Here is a tiny trained network, its code and every weight. The questions are about switching its units off for an input and a class, where a switched-off unit gives its printed mean instead of its output.

import numpy as np


def w(rows, s, z=0):
    codes = np.array(rows[::2]) - 128.0
    scale = np.full(codes.shape[1], s)
    scale[-1] = z or s
    return codes * scale


def norm(h):
    return h / np.sqrt((h * h).mean(-1, keepdims=True) + 1e-5)


def f(y):
    return np.maximum(y, 0)


def log_softmax(a):
    a = a - a.max(-1, keepdims=True)
    return a - np.log(np.exp(a).sum(-1, keepdims=True))


def net(x, mask):
    res = np.array(x, float).reshape(1, 2) / 4 @ E
    u = 0
    for l in range(4):
        y = f(norm(res) @ A[l][:, :-1].T + A[l][:, -1])
        res = res + np.where(mask[u : u + 5], y, B[l][:, -1]) @ B[l][:, :-1]
        u += 5
    return log_softmax(norm(res)[-1] @ U[:, :-1].T + U[:, -1])


A, B = {}, {}
E = w([
[107,23,183,123],'x0',
[2,90,57,59],'x1',
],0.0088)
A[0] = w([
[108,114,52,146,99],'L0N0',
[156,153,182,82,172],'L0N1',
[125,5,130,106,6],'L0N2',
[116,146,136,138,3],'L0N3',
[187,127,156,103,72],'L0N4',
],0.012,0.0026)
B[0] = w([
[165,154,93,111,210],'L0N0',
[3,110,123,177,188],'L0N1',
[224,149,196,2,254],'L0N2',
[124,128,111,86,128],'L0N3',
[78,193,136,116,186],'L0N4',
],0.0077,0.0049)
A[1] = w([
[132,116,150,255,4],'L1N0',
[170,141,210,212,204],'L1N1',
[88,87,115,157,76],'L1N2',
[87,38,180,80,76],'L1N3',
[197,237,226,132,52],'L1N4',
],0.0077,0.0034)
B[1] = w([
[147,217,66,180,163],'L1N0',
[144,177,21,254,246],'L1N1',
[97,32,138,159,129],'L1N2',
[197,135,235,74,198],'L1N3',
[62,103,164,137,253],'L1N4',
],0.0083,0.0048)
A[2] = w([
[148,105,135,99,94],'L2N0',
[169,134,111,118,5],'L2N1',
[119,170,91,94,108],'L2N2',
[184,187,168,252,247],'L2N3',
[65,174,38,49,198],'L2N4',
],0.011,0.0027)
B[2] = w([
[146,166,65,156,150],'L2N0',
[93,108,37,165,129],'L2N1',
[142,101,81,228,176],'L2N2',
[8,77,129,36,254],'L2N3',
[171,164,209,254,244],'L2N4',
],0.0084,0.0093)
A[3] = w([
[241,63,116,7,109],'L3N0',
[109,153,81,216,255],'L3N1',
[224,212,170,196,194],'L3N2',
[197,179,46,203,103],'L3N3',
[118,61,42,94,187],'L3N4',
],0.011,0.0032)
B[3] = w([
[141,238,119,106,203],'L3N0',
[153,178,80,143,255],'L3N1',
[144,51,102,106,223],'L3N2',
[209,137,249,218,187],'L3N3',
[231,117,98,119,140],'L3N4',
],0.014,0.0098)
U = w([
[158,25,125,75,135],'0',
[211,134,148,251,151],'1',
[136,108,106,97,19],'2',
[44,187,60,183,175],'3',
[149,103,76,99,3],'4',
[51,57,198,81,133],'5',
[185,203,185,23,179],'6',
],0.019,0.011)

Each question gives the input, the list of numbers given to net, and the class t.
The units are the neurons (one row each of A and B). Each row of codes is followed by its name. A weight is (code - 128) times the scale printed after its matrix; where a second scale follows, it is the last column's (A, B and U).
mask holds one flag per neuron, layer by layer. A switched-off neuron (its flag False) gives its mean, the last column of its row in B, instead of its output. The means were averaged over made-up inputs and are rounded, as every weight is.
A unit's drop is (log p(t) with every unit on - log p(t) with that unit switched off) / (log p(t) with every unit on - log p(t) with every unit switched off).
The circuit of an input: a set's keep is (log p(t) with only the set's units on - log p(t) with every unit switched off) / (log p(t) with every unit on - log p(t) with every unit switched off). Starting from the 12 units with the biggest drops (on a tie, the unit counted first), units are removed one at a time, each time the one whose removal leaves the highest keep (on an exact tie, the one counted first), for as long as the keep stays at least 0.8.
units of the circuit, in order: the units of the circuit, biggest drop first
unit that matters most: the unit with the biggest drop
k most important neurons: the k neurons with the biggest drops, biggest first
drop of u: that unit's drop, to one decimal
input [4,-4], class 5: units of the circuit, in order -> L2N3; L3N1
input [1,6], class 0: unit that matters most -> L2N4
input [1,-1], class 5: 2 most important neurons -> L3N1; L3N0
input [5,-3], class 5: units of the circuit, in order -> L3N1; L2N3
input [8,-3], class 6: units of the circuit, in order -> L0N2; L2N4
input [8,-4], class 6: 3 most important neurons -> L0N2; L2N4; L1N3
input [2,6], class 6: 3 most important neurons -> L1N3; L1N1; L0N2
input [3,-7], class 3: 2 most important neurons -> L2N3; L1N1
input [7,-7], class 5: drop of L3N1 -> 0.1
input [2,-7], class 3: 2 most important neurons -> L2N3; L1N1
input [-2,7], class 1: drop of L2N3 -> 0.1
input [4,-2], class 6: drop of L2N4 -> 0.6
input [0,7], class 1: 2 most important neurons -> L2N3; L2N4
input [-1,-3], class 3: unit that matters most -> L2N3
input [5,-2], class 6: 2 most important neurons -> L0N2; L2N4
